Below are the code and all the weights of a small trained network. Each question names an input and a class and asks about switching units off, where a switched-off unit gives its printed mean instead of its output.

import numpy as np


def w(rows, s, z=0):
    codes = np.array(rows[::2]) - 128.0
    scale = np.full(codes.shape[1], s)
    scale[-1] = z or s
    return codes * scale


def norm(h):
    return h / np.sqrt((h * h).mean(-1, keepdims=True) + 1e-5)


def f(y):
    return np.maximum(y, 0)


def log_softmax(a):
    a = a - a.max(-1, keepdims=True)
    return a - np.log(np.exp(a).sum(-1, keepdims=True))


def net(x, mask):
    res = np.array(x, float).reshape(1, 8) / 4 @ E
    u = 0
    for l in range(4):
        y = f(norm(res) @ A[l][:, :-1].T + A[l][:, -1])
        res = res + np.where(mask[u : u + 5], y, B[l][:, -1]) @ B[l][:, :-1]
        u += 5
    return log_softmax(norm(res)[-1] @ U[:, :-1].T + U[:, -1])


A, B = {}, {}
E = w([
[106,106,45,86,179,110,113,115,159,1,129,68],'x0',
[128,135,128,129,127,141,110,130,126,137,126,112],'x1',
[120,108,158,203,150,187,195,108,182,123,144,87],'x2',
[53,168,100,139,218,105,118,113,188,188,78,162],'x3',
[122,118,117,128,125,133,139,131,118,133,121,129],'x4',
[122,133,138,130,124,122,131,128,129,119,132,134],'x5',
[137,202,121,72,136,210,167,181,184,102,142,162],'x6',
[131,123,122,125,124,148,115,120,124,131,112,122],'x7',
],0.0026)
A[0] = w([
[91,99,43,63,175,69,91,96,124,65,143,55,89],'0.n1',
[159,135,70,29,54,40,32,213,109,144,104,195,6],'0.n2',
[1,170,82,135,233,71,80,111,169,169,36,181,83],'0.n3',
[116,83,130,215,160,98,147,97,127,147,103,76,122],'0.n4',
[69,119,81,12,86,29,35,155,79,171,136,212,35],'0.n5',
],0.0021,0.0024)
B[0] = w([
[133,135,98,131,50,99,115,131,190,103,111,148,216],'0.n1',
[226,211,168,129,209,148,183,45,92,109,100,63,187],'0.n2',
[150,82,145,67,110,166,76,68,126,128,254,166,250],'0.n3',
[71,153,226,118,141,177,146,187,154,66,99,122,185],'0.n4',
[151,198,146,126,201,136,202,67,29,128,68,77,207],'0.n5',
],0.0037,0.0026)
A[1] = w([
[130,148,136,127,68,97,126,133,58,243,107,181,63],'1.n1',
[181,131,118,82,135,127,106,221,115,167,126,159,77],'1.n2',
[133,70,100,158,57,60,130,132,104,126,113,80,139],'1.n3',
[80,140,164,163,123,133,170,161,122,85,167,171,204],'1.n4',
[98,219,91,48,112,190,133,255,144,112,127,217,4],'1.n5',
],0.0026,0.0017)
B[1] = w([
[138,217,90,207,82,105,121,199,178,47,95,160,255],'1.n1',
[82,97,152,192,109,56,211,76,186,112,125,79,165],'1.n2',
[81,144,209,47,188,115,150,192,200,118,119,162,205],'1.n3',
[208,141,77,132,181,178,59,143,124,184,98,67,241],'1.n4',
[196,1,182,16,190,150,165,198,169,207,28,86,218],'1.n5',
],0.0028,0.0018)
A[2] = w([
[59,39,182,215,112,2,68,57,80,133,96,117,67],'2.n1',
[43,149,81,145,209,94,91,80,137,213,127,201,5],'2.n2',
[138,168,188,140,156,148,132,153,86,196,105,214,161],'2.n3',
[208,67,147,120,38,130,127,162,17,62,214,103,100],'2.n4',
[62,68,154,167,136,51,58,102,45,123,108,138,20],'2.n5',
],0.0032,0.0011)
B[2] = w([
[189,150,132,75,169,205,161,253,196,168,75,123,217],'2.n1',
[46,113,185,84,97,194,85,74,109,191,249,175,209],'2.n2',
[113,52,50,146,68,46,82,141,120,11,95,100,254],'2.n3',
[8,130,133,65,199,184,69,49,166,245,209,245,241],'2.n4',
[209,93,92,48,148,210,251,195,188,95,120,79,183],'2.n5',
],0.0037,0.003)
A[3] = w([
[118,123,162,254,186,181,216,51,152,122,142,72,103],'3.n1',
[135,121,137,198,61,103,106,152,117,161,98,184,1],'3.n2',
[145,169,156,183,118,167,135,152,139,173,131,168,126],'3.n3',
[74,117,31,126,148,99,102,108,172,31,151,124,57],'3.n4',
[150,123,13,67,153,107,95,116,160,46,100,140,149],'3.n5',
],0.0036,0.00092)
B[3] = w([
[207,204,140,78,153,33,119,34,2,127,84,149,200],'3.n1',
[86,106,33,194,53,60,122,151,191,5,140,67,177],'3.n2',
[78,106,43,161,119,76,108,152,103,60,133,75,191],'3.n3',
[89,108,102,195,21,93,103,145,97,160,102,151,210],'3.n4',
[134,134,169,240,103,102,152,163,108,149,131,113,253],'3.n5',
],0.0045,0.0034)
U = w([
[85,94,61,245,24,68,112,171,151,71,132,123,128],'0',
[57,80,150,89,144,177,75,59,148,180,254,216,197],'1',
[207,198,135,126,177,83,146,45,31,104,84,118,172],'2',
[199,71,156,89,177,178,202,235,196,138,85,94,4],'3',
],0.0081,0.0012)

Each question gives the input, the list of numbers given to net, and the class t.
The units are the neurons (one row each of A and B). Each row of codes is followed by its name. A weight is (code - 128) times the scale printed after its matrix; where a second scale follows, it is the last column's (A, B and U).
mask holds one flag per neuron, layer by layer. A switched-off neuron (its flag False) gives its mean, the last column of its row in B, instead of its output. The means were averaged over made-up inputs and are rounded, as every weight is.
A unit's drop is (log p(t) with every unit on - log p(t) with that unit switched off) / (log p(t) with every unit on - log p(t) with every unit switched off).
The circuit of an input: a set's keep is (log p(t) with only the set's units on - log p(t) with every unit switched off) / (log p(t) with every unit on - log p(t) with every unit switched off). Starting from the 12 units with the biggest drops (on a tie, the unit counted first), units are removed one at a time, each time the one whose removal leaves the highest keep (on an exact tie, the one counted first), for as long as the keep stays at least 0.8.
units of the circuit, in order: the units of the circuit, biggest drop first
unit that matters most: the unit with the biggest drop
k most important neurons: the k neurons with the biggest drops, biggest first
k most important neurons of layer l: the k neurons of layer l with the biggest drops, biggest first
input [3,-7,7,-3,7,2,-7,-7], class 2: units of the circuit, in order => 3.n1
input [7,6,-8,8,-8,-6,-3,0], class 1: 4 most important neurons => 2.n2, 0.n3, 2.n3, 1.n1
input [-5,-2,-3,2,-4,4,7,0], class 3: 2 most important neurons => 1.n5, 3.n4
input [-7,-3,5,4,0,2,6,-4], class 0: units of the circuit, in order => 2.n3, 3.n3
input [7,1,-7,-8,0,-6,0,-6], class 1: 3 most important neurons of layer 3 => 3.n2, 3.n3, 3.n1
input [3,4,5,4,-7,-6,-4,8], class 2: 2 most important neurons => 3.n1, 2.n4
input [3,5,5,-6,-6,3,-7,0], class 3: units of the circuit, in order => 2.n1, 3.n4
input [-7,0,2,0,8,5,7,-1], class 0: 3 most important neurons => 2.n3, 2.n1, 2.n5
input [6,4,7,-8,2,-4,3,5], class 1: 2 most important neurons => 2.n4, 2.n3
input [-8,2,1,8,8,-2,-6,1], class 0: 4 most important neurons => 1.n1, 2.n3, 2.n4, 3.n2
input [-7,5,5,-2,6,-8,7,0], class 0: units of the circuit, in order => 3.n3, 2.n3
input [-8,5,-1,6,-3,-1,6,3], class 0: 2 most important neurons => 2.n3, 2.n4
input [7,-1,1,-8,6,-6,0,1], class 1: 2 most important neurons => 2.n4, 2.n3
input [-8,2,-3,-7,-8,5,7,-2], class 0: 2 most important neurons of layer 1 => 1.n1, 1.n2
input [7,-1,7,7,-3,4,6,3], class 0: unit that matters most => 3.n4
input [4,6,-7,-6,-8,-5,-8,-3], class 3: units of the circuit, in order => 2.n1, 2.n5
input [5,-4,6,-7,7,2,-3,-7], class 1: 2 most important neurons of layer 0 => 0.n5, 0.n2
input [-6,-7,6,-7,2,4,-7,0], class 1: 2 most important neurons => 2.n4, 3.n5
input [-1,4,8,-6,8,2,0,3], class 2: 3 most important neurons => 3.n1, 0.n3, 2.n2
input [2,2,3,6,2,8,-5,-6], class 1: units of the circuit, in order => 2.n2
input [-2,2,-4,8,3,7,-7,-8], class 1: 3 most important neurons => 2.n2, 0.n3, 1.n5
input [1,-2,6,-1,-4,2,6,-6], class 2: 3 most important neurons => 3.n1, 2.n1, 2.n5
input [-1,7,2,-2,-5,0,0,6], class 1: 2 most important neurons => 2.n4, 0.n5
input [2,-6,3,-1,6,0,2,-1], class 2: 2 most important neurons => 2.n3, 3.n1
input [-6,5,0,5,-6,5,-3,-7], class 0: 2 most important neurons of layer 2 => 2.n4, 2.n3
input [6,1,-1,-8,-7,-4,7,-7], class 1: 4 most important neurons of layer 2 => 2.n4, 2.n3, 2.n1, 2.n5
input [0,-6,-3,-1,1,2,2,-5], class 2: unit that matters most => 0.n2
input [-7,3,-2,5,-2,-5,-6,-3], class 0: 2 most important neurons => 1.n1, 2.n3
input [-1,0,-5,-3,2,-5,5,-2], class 2: 2 most important neurons of layer 2 => 2.n1, 2.n5
input [1,3,3,-4,-5,8,-5,5], class 3: 3 most important neurons of layer 2 => 2.n1, 2.n2, 2.n5
